Below is a small trained network, with its code and all its weights. Each question gives an input and a target symbol and asks what happens when units are switched off, that is, made to give their printed mean instead of their output.

import numpy as np


def w(rows, s, z=0):
    codes = np.array(rows[::2]) - 128.0
    scale = np.full(codes.shape[1], s)
    scale[-1] = z or s
    return codes * scale


def norm(h):
    return h / np.sqrt((h * h).mean(-1, keepdims=True) + 1e-5)


def f(y):
    return np.maximum(y, 0)


def softmax(a):
    e = np.exp(a - a.max(-1, keepdims=True))
    return e / e.sum(-1, keepdims=True)


def log_softmax(a):
    a = a - a.max(-1, keepdims=True)
    return a - np.log(np.exp(a).sum(-1, keepdims=True))


def net(x, mask):
    ids = ['ΓΔΘΛΞΠΩαβεζημτψ'.index(c) for c in x.split()]
    T = len(ids)
    res = E[ids] + P[:T]
    u = 0
    for l in range(2):
        r = norm(res)
        for j in range(2):
            rows = slice(3 * j, 3 * j + 3)
            q, k, v = (r @ M[l][rows].T for M in (Q, K, V))
            z = softmax(np.where(np.tri(T) > 0, q @ k.T / 3**0.5, -1e9)) @ v
            o = O[l][rows]
            res = res + np.where(mask[u + j], z, o[:, -1]) @ o[:, :-1]
        u += 2
        y = f(norm(res) @ A[l][:, :-1].T + A[l][:, -1])
        res = res + np.where(mask[u : u + 16], y, B[l][:, -1]) @ B[l][:, :-1]
        u += 16
    return log_softmax(norm(res)[-1] @ U[:, :-1].T + U[:, -1])


Q, K, V, O, A, B = {}, {}, {}, {}, {}, {}
E = w([
[155,133,144,180,183,143,42,194],'Γ',
[172,154,109,83,166,147,57,142],'Δ',
[66,144,164,62,107,111,211,234],'Θ',
[192,115,83,151,171,147,103,128],'Λ',
[189,91,123,89,129,136,115,132],'Ξ',
[186,99,226,40,81,85,173,140],'Π',
[106,184,80,214,121,118,114,98],'Ω',
[49,242,57,27,121,88,134,52],'α',
[150,149,117,1,167,39,150,180],'β',
[40,196,62,109,146,91,172,181],'ε',
[97,178,25,65,171,92,166,170],'ζ',
[33,231,174,184,71,204,63,138],'η',
[166,62,107,151,66,188,142,117],'μ',
[165,105,112,91,119,179,99,126],'τ',
[155,142,148,39,184,77,197,215],'ψ',
],0.0065)
P = w([
[24,9,233,164,220,138,103,86],'0',
[91,143,97,111,128,241,133,142],'1',
[105,102,6,77,33,115,7,192],'2',
[103,123,102,198,199,44,175,110],'3',
[101,185,121,87,140,202,175,179],'4',
[112,101,13,67,33,86,3,184],'5',
],0.0046)
Q[0] = w([
[135,105,112,67,21,90,29,135],'L0H1',
[108,112,83,94,10,141,71,134],'L0H1',
[196,3,65,154,99,121,127,55],'L0H1',
[107,72,110,183,173,199,214,122],'L0H2',
[95,181,160,64,111,135,139,92],'L0H2',
[78,109,125,90,69,195,151,104],'L0H2',
],0.006)
K[0] = w([
[62,17,214,99,149,192,93,25],'L0H1',
[2,40,177,153,86,231,129,61],'L0H1',
[148,7,34,75,161,183,165,14],'L0H1',
[129,83,85,232,93,202,158,154],'L0H2',
[80,202,142,73,34,139,155,80],'L0H2',
[75,79,156,135,64,187,155,74],'L0H2',
],0.0049)
V[0] = w([
[227,149,46,67,156,58,134,130],'L0H1',
[119,184,124,96,1,117,150,88],'L0H1',
[115,110,56,77,143,143,225,32],'L0H1',
[81,212,168,85,125,145,88,62],'L0H2',
[175,163,232,121,172,75,150,96],'L0H2',
[250,102,31,119,9,12,51,214],'L0H2',
],0.0024)
O[0] = w([
[219,25,145,136,117,67,103,100,26],'L0H1',
[57,194,109,181,19,199,92,74,3],'L0H1',
[178,92,81,51,84,121,175,100,126],'L0H1',
[94,171,35,182,52,110,226,95,106],'L0H2',
[111,151,87,154,103,27,90,138,59],'L0H2',
[34,182,115,252,106,246,137,210,63],'L0H2',
],0.0025,0.0019)
A[0] = w([
[159,126,114,149,206,197,119,71,45],'L0N1',
[168,77,121,122,152,73,12,175,101],'L0N2',
[129,115,253,170,206,111,199,83,37],'L0N3',
[94,55,117,99,48,181,121,171,48],'L0N4',
[111,141,190,93,96,72,63,202,41],'L0N5',
[96,134,96,51,67,109,103,83,159],'L0N6',
[44,175,114,140,72,164,77,124,198],'L0N7',
[68,112,74,55,202,79,56,95,159],'L0N8',
[106,155,204,86,164,72,171,15,105],'L0N9',
[73,136,138,62,130,121,183,213,251],'L0N10',
[189,143,65,88,54,235,118,124,55],'L0N11',
[135,60,155,157,76,108,234,69,182],'L0N12',
[127,108,224,253,86,126,167,55,197],'L0N13',
[125,137,8,60,114,61,188,116,141],'L0N14',
[132,187,95,130,106,87,9,135,208],'L0N15',
[201,77,192,111,132,100,180,102,50],'L0N16',
],0.0047,0.0021)
B[0] = w([
[176,82,139,193,99,168,75,135,156],'L0N1',
[63,196,151,101,75,118,163,142,199],'L0N2',
[164,188,162,183,2,105,235,107,165],'L0N3',
[129,143,137,110,197,138,95,80,183],'L0N4',
[80,89,5,188,119,128,123,18,169],'L0N5',
[130,70,160,186,134,100,164,221,191],'L0N6',
[226,104,129,27,162,101,120,168,192],'L0N7',
[161,112,157,218,46,133,97,110,228],'L0N8',
[79,190,113,210,52,237,66,43,163],'L0N9',
[135,152,51,189,143,164,135,83,253],'L0N10',
[21,220,87,151,138,50,171,105,202],'L0N11',
[80,96,45,54,161,248,187,92,163],'L0N12',
[126,146,219,14,229,89,162,102,155],'L0N13',
[129,112,212,95,136,202,35,87,224],'L0N14',
[47,66,88,51,182,186,212,124,206],'L0N15',
[144,191,125,96,151,46,69,194,157],'L0N16',
],0.0038,0.0053)
Q[1] = w([
[131,129,22,67,151,149,167,253],'L1H1',
[80,54,21,119,171,79,127,167],'L1H1',
[64,99,85,66,9,49,71,161],'L1H1',
[129,71,157,200,173,32,28,121],'L1H2',
[248,172,172,199,194,163,192,22],'L1H2',
[93,95,191,151,184,250,155,98],'L1H2',
],0.006)
K[1] = w([
[151,131,182,174,130,174,191,170],'L1H1',
[98,42,195,192,143,142,173,79],'L1H1',
[103,116,220,146,40,170,104,59],'L1H1',
[162,122,126,191,178,125,23,115],'L1H2',
[206,168,2,92,159,64,135,177],'L1H2',
[67,182,83,69,195,201,179,203],'L1H2',
],0.0073)
V[1] = w([
[129,142,106,96,87,126,40,46],'L1H1',
[211,123,103,133,167,152,191,54],'L1H1',
[203,74,91,233,152,75,130,126],'L1H1',
[98,184,158,183,175,173,91,176],'L1H2',
[125,95,87,123,165,66,23,116],'L1H2',
[99,3,104,156,146,226,138,170],'L1H2',
],0.0057)
O[1] = w([
[152,220,123,140,128,48,110,113,207],'L1H1',
[163,127,39,119,181,149,143,60,176],'L1H1',
[146,105,47,190,215,135,92,157,3],'L1H1',
[65,114,177,105,189,93,53,179,162],'L1H2',
[95,136,210,211,104,254,89,59,44],'L1H2',
[34,82,78,187,110,143,176,130,216],'L1H2',
],0.0061,0.0029)
A[1] = w([
[254,43,217,170,208,153,142,124,139],'L1N1',
[185,137,156,158,79,191,41,103,151],'L1N2',
[93,113,62,89,63,127,169,180,12],'L1N3',
[101,95,127,41,73,158,76,208,152],'L1N4',
[55,137,88,182,80,188,142,120,117],'L1N5',
[162,97,91,131,149,15,223,89,165],'L1N6',
[115,127,129,180,17,196,36,107,66],'L1N7',
[137,32,220,120,170,156,199,47,122],'L1N8',
[141,166,71,128,55,184,41,188,174],'L1N9',
[66,142,120,125,187,22,130,190,73],'L1N10',
[140,136,94,82,80,197,215,124,49],'L1N11',
[87,140,149,184,221,97,153,68,33],'L1N12',
[73,102,102,47,152,163,150,103,69],'L1N13',
[41,85,78,131,109,132,124,180,254],'L1N14',
[186,30,158,42,237,191,153,118,45],'L1N15',
[156,101,91,131,52,119,139,204,23],'L1N16',
],0.0057,0.0024)
B[1] = w([
[62,169,70,163,77,2,185,229,144],'L1N1',
[97,31,70,145,151,188,168,204,155],'L1N2',
[63,110,119,203,183,87,142,111,205],'L1N3',
[165,118,197,172,204,119,211,160,205],'L1N4',
[120,129,124,75,33,130,73,123,196],'L1N5',
[151,139,79,139,109,229,77,147,197],'L1N6',
[185,72,73,20,124,219,121,221,161],'L1N7',
[187,155,184,29,232,88,177,40,159],'L1N8',
[179,119,172,123,89,149,188,44,193],'L1N9',
[161,160,75,132,97,113,26,204,176],'L1N10',
[174,104,106,161,61,90,213,133,197],'L1N11',
[200,125,132,217,200,38,168,83,152],'L1N12',
[100,51,188,181,166,108,128,225,213],'L1N13',
[155,156,173,146,109,160,100,49,255],'L1N14',
[67,82,190,42,212,163,31,72,152],'L1N15',
[175,188,165,120,198,80,149,94,144],'L1N16',
],0.0054,0.0064)
U = w([
[45,38,238,172,158,220,56,198,65],'Γ',
[204,185,200,113,61,175,55,195,158],'Δ',
[59,49,111,188,194,46,210,204,185],'Θ',
[135,54,43,199,202,198,53,39,99],'Λ',
[187,201,153,171,209,44,206,19,53],'Ξ',
[224,169,55,39,74,58,208,167,117],'Π',
[170,196,42,59,207,54,100,196,168],'Ω',
[130,208,148,35,48,75,180,59,225],'α',
[216,38,95,41,49,228,162,185,58],'β',
[54,135,214,214,188,64,52,207,4],'ε',
[56,130,92,53,32,206,70,31,79],'ζ',
[41,221,232,44,168,53,167,202,43],'η',
[37,57,20,180,72,172,231,113,218],'μ',
[39,195,79,193,57,40,52,82,103],'τ',
[109,8,175,36,255,165,190,57,96],'ψ',
],0.0078,0.0028)

Each question gives the input, a string of symbols that net reads in full, and the target symbol t.
The units are the heads (3 rows each of Q, K, V and O) and the neurons (one row each of A and B). Each row of codes is followed by its name. A weight is (code - 128) times the scale printed after its matrix; where a second scale follows, it is the last column's (O, A, B and U).
mask holds one flag per unit, layer by layer, with each layer's heads first. A switched-off unit (its flag False) gives its mean, the last column of its rows in O or B, instead of its output. The means were averaged over made-up inputs and are rounded, as every weight is.
A unit's drop is (log p(t) with every unit on - log p(t) with that unit switched off) / (log p(t) with every unit on - log p(t) with every unit switched off).
The circuit of an input: a set's keep is (log p(t) with only the set's units on - log p(t) with every unit switched off) / (log p(t) with every unit on - log p(t) with every unit switched off). Starting from the 12 units with the biggest drops (on a tie, the unit counted first), units are removed one at a time, each time the one whose removal leaves the highest keep (on an exact tie, the one counted first), for as long as the keep stays at least 0.8.
units of the circuit, in order: the units of the circuit, biggest drop first
top k neurons: the k neurons with the biggest drops, biggest first
top k neurons in layer l: the k neurons of layer l with the biggest drops, biggest first
which heads matter: for each layer, one digit per head in row order, 1 if its drop is at least 0.15 and else 0, layers parted by /
input β Π τ η, target η: which heads matter -> 00 / 10
input Θ τ Δ, target Θ: units of the circuit, in order -> L1H2; L1N4
input β ψ μ α, target ζ: top 3 neurons -> L0N9; L0N14; L1N7
input Ω Π μ Ω τ, target μ: units of the circuit, in order -> L0N11
input Ω ε ε μ μ μ, target Ω: top 3 neurons in layer 0 -> L0N3; L0N11; L0N9
input β Ω ψ β Θ η, target β: which heads matter -> 00 / 01
input Ω ε ψ Π τ, target Π: which heads matter -> 00 / 11
input Ω ψ μ Δ ζ, target μ: top 2 neurons in layer 0 -> L0N10; L0N6
input β Δ τ Γ Ξ β, target β: units of the circuit, in order -> L1H2; L0N8; L1N7
input β Δ β Π Λ, target Λ: top 4 neurons in layer 0 -> L0N8; L0N14; L0N9; L0N1
input τ τ τ, target τ: which heads matter -> 01 / 11
input ψ Λ Δ, target ψ: top 3 neurons in layer 0 -> L0N3; L0N15; L0N16
input α τ ζ, target α: top 2 neurons -> L0N9; L0N14
input μ Ω τ ε Δ Γ, target μ: units of the circuit, in order -> L1H2
input ψ Γ β Ω ψ, target ψ: units of the circuit, in order -> L1H1; L1N15
input β ε Δ μ μ ψ, target β: which heads matter -> 01 / 01
input ψ ψ τ, target ψ: top 2 neurons -> L0N3; L0N16
input μ Ξ τ ψ Ω, target ψ: top 2 neurons in layer 0 -> L0N7; L0N5
input ε η Ω β Θ, target Θ: top 4 neurons -> L0N10; L0N2; L1N3; L0N11
input ε α η, target ε: top neuron -> L0N7
input Δ Π μ ψ μ Θ, target Δ: which heads matter -> 01 / 11
input Π Ω Ω ζ β η, target Π: which heads matter -> 00 / 01
input Λ ζ Θ α, target ζ: which heads matter -> 00 / 00
input ζ Λ Δ β Δ μ, target ζ: which heads matter -> 11 / 11
input Ω Ω ε Ξ, target Π: top 2 neurons -> L0N16; L1N1
input Ξ Π Λ μ Δ, target μ: top 2 neurons -> L0N12; L0N14
input Δ μ Θ Ξ Π η, target Δ: top 2 neurons in layer 0 -> L0N7; L0N2
